Below are the code and all the weights of a small trained network. Each question names an input and a target symbol and asks about switching units off, where a switched-off unit gives its printed mean instead of its output.

import numpy as np


def w(rows, s, z=0):
    codes = np.array(rows[::2]) - 128.0
    scale = np.full(codes.shape[1], s)
    scale[-1] = z or s
    return codes * scale


def norm(h):
    return h / np.sqrt((h * h).mean(-1, keepdims=True) + 1e-5)


def f(y):
    return np.maximum(y, 0)


def softmax(a):
    e = np.exp(a - a.max(-1, keepdims=True))
    return e / e.sum(-1, keepdims=True)


def log_softmax(a):
    a = a - a.max(-1, keepdims=True)
    return a - np.log(np.exp(a).sum(-1, keepdims=True))


def net(x, mask):
    ids = ['Ξγελσφ'.index(c) for c in x.split()]
    T = len(ids)
    res = E[ids] + P[:T]
    r = norm(res)
    for j in range(2):
        rows = slice(2 * j, 2 * j + 2)
        q, k, v = (r @ M[0][rows].T for M in (Q, K, V))
        z = softmax(np.where(np.tri(T) > 0, q @ k.T / 2**0.5, -1e9)) @ v
        o = O[0][rows]
        res = res + np.where(mask[j], z, o[:, -1]) @ o[:, :-1]
    y = f(norm(res) @ A[0][:, :-1].T + A[0][:, -1])
    res = res + np.where(mask[2:14], y, B[0][:, -1]) @ B[0][:, :-1]
    return log_softmax(norm(res)[-1] @ U[:, :-1].T + U[:, -1])


Q, K, V, O, A, B = {}, {}, {}, {}, {}, {}
E = w([
[82,155,100,157,108,207],'Ξ',
[139,98,191,136,142,115],'γ',
[114,107,79,125,135,47],'ε',
[203,96,157,127,88,136],'λ',
[180,171,254,58,89,122],'σ',
[137,110,219,110,124,150],'φ',
],0.025)
P = w([
[93,107,171,2,125,118],'0',
[156,68,180,151,106,131],'1',
[127,144,137,72,173,138],'2',
[153,91,154,175,121,135],'3',
[122,148,104,101,161,132],'4',
[135,111,134,181,115,138],'5',
[113,153,93,120,155,126],'6',
[121,110,116,185,103,132],'7',
],0.025)
Q[0] = w([
[133,114,104,136,208,109],'H1',
[211,145,219,196,81,165],'H1',
[144,189,116,2,118,81],'H2',
[115,181,125,111,106,172],'H2',
],0.062)
K[0] = w([
[137,84,105,147,195,84],'H1',
[219,228,219,123,99,99],'H1',
[190,136,254,74,140,124],'H2',
[137,143,140,99,76,157],'H2',
],0.057)
V[0] = w([
[160,250,171,153,99,67],'H1',
[117,140,150,133,96,89],'H1',
[162,95,146,114,167,87],'H2',
[120,67,137,93,132,233],'H2',
],0.025)
O[0] = w([
[149,249,157,130,17,93,180],'H1',
[141,191,122,174,114,118,158],'H1',
[76,66,149,81,89,82,162],'H2',
[104,220,107,156,6,113,251],'H2',
],0.012,0.011)
A[0] = w([
[167,118,177,209,115,124,144],'N1',
[91,205,5,8,202,115,145],'N2',
[138,116,39,101,166,49,98],'N3',
[86,136,135,87,198,51,70],'N4',
[32,197,110,98,177,52,109],'N5',
[130,76,134,185,83,73,133],'N6',
[225,75,176,135,197,184,38],'N7',
[99,178,66,24,173,223,1],'N8',
[119,157,92,120,99,206,192],'N9',
[136,63,160,235,87,165,143],'N10',
[141,61,95,188,135,51,58],'N11',
[199,73,61,111,92,123,64],'N12',
],0.029,0.0093)
B[0] = w([
[92,64,101,119,143,121,219],'N1',
[134,186,1,54,34,114,174],'N2',
[192,78,173,150,95,157,163],'N3',
[144,171,147,194,148,68,180],'N4',
[178,109,88,165,196,190,177],'N5',
[87,144,162,105,90,62,224],'N6',
[151,157,192,221,206,50,171],'N7',
[58,248,180,87,180,77,161],'N8',
[109,51,149,89,176,136,252],'N9',
[204,167,116,148,164,200,214],'N10',
[88,168,62,124,164,151,174],'N11',
[154,91,104,138,96,89,151],'N12',
],0.045,0.014)
U = w([
[11,251,87,96,216,147,105],'Ξ',
[133,166,157,237,227,56,189],'γ',
[210,132,1,152,109,105,103],'ε',
[73,73,160,142,50,74,248],'λ',
[219,211,224,93,135,185,5],'σ',
[95,30,101,155,226,211,186],'φ',
],0.0086,0.0023)

Each question gives the input, a string of symbols that net reads in full, and the target symbol t.
The units are the heads (2 rows each of Q, K, V and O) and the neurons (one row each of A and B). Each row of codes is followed by its name. A weight is (code - 128) times the scale printed after its matrix; where a second scale follows, it is the last column's (O, A, B and U).
mask holds one flag per unit, heads first, then neurons. A switched-off unit (its flag False) gives its mean, the last column of its rows in O or B, instead of its output. The means were averaged over made-up inputs and are rounded, as every weight is.
A unit's drop is (log p(t) with every unit on - log p(t) with that unit switched off) / (log p(t) with every unit on - log p(t) with every unit switched off).
The circuit of an input: a set's keep is (log p(t) with only the set's units on - log p(t) with every unit switched off) / (log p(t) with every unit on - log p(t) with every unit switched off). Starting from the 12 units with the biggest drops (on a tie, the unit counted first), units are removed one at a time, each time the one whose removal leaves the highest keep (on an exact tie, the one counted first), for as long as the keep stays at least 0.8.
units of the circuit, in order: the units of the circuit, biggest drop first
unit that matters most: the unit with the biggest drop
k most important neurons: the k neurons with the biggest drops, biggest first
heads that matter: for each layer, one digit per head in row order, 1 if its drop is at least 0.15 and else 0, layers parted by /
drop of u: that unit's drop, to one decimal
input φ λ γ φ, target σ: units of the circuit, in order => [N10 N6]
input λ σ λ φ, target λ: heads that matter => 00
input λ λ φ Ξ λ φ σ, target σ: heads that matter => 10
input σ λ ε Ξ γ γ σ φ, target λ: unit that matters most => H1
input ε Ξ Ξ Ξ γ λ φ, target φ: heads that matter => 00
input φ φ Ξ φ, target φ: heads that matter => 01
input λ λ γ λ, target ε: heads that matter => 11
input ε λ Ξ Ξ, target φ: heads that matter => 00
input σ φ λ γ, target λ: 2 most important neurons => [N6 N1]
input Ξ λ λ γ φ σ λ Ξ, target φ: 2 most important neurons => [N9 N6]
input φ φ σ γ λ σ ε, target ε: 3 most important neurons => [N2 N3 N5]
input γ φ φ φ, target σ: 3 most important neurons => [N10 N6 N9]
input λ Ξ σ γ λ, target λ: drop of N10 => 0.2
input λ λ ε λ Ξ Ξ λ λ, target φ: drop of N1 => 0.1
input σ Ξ λ λ Ξ φ λ λ, target φ: drop of N2 => 0.1
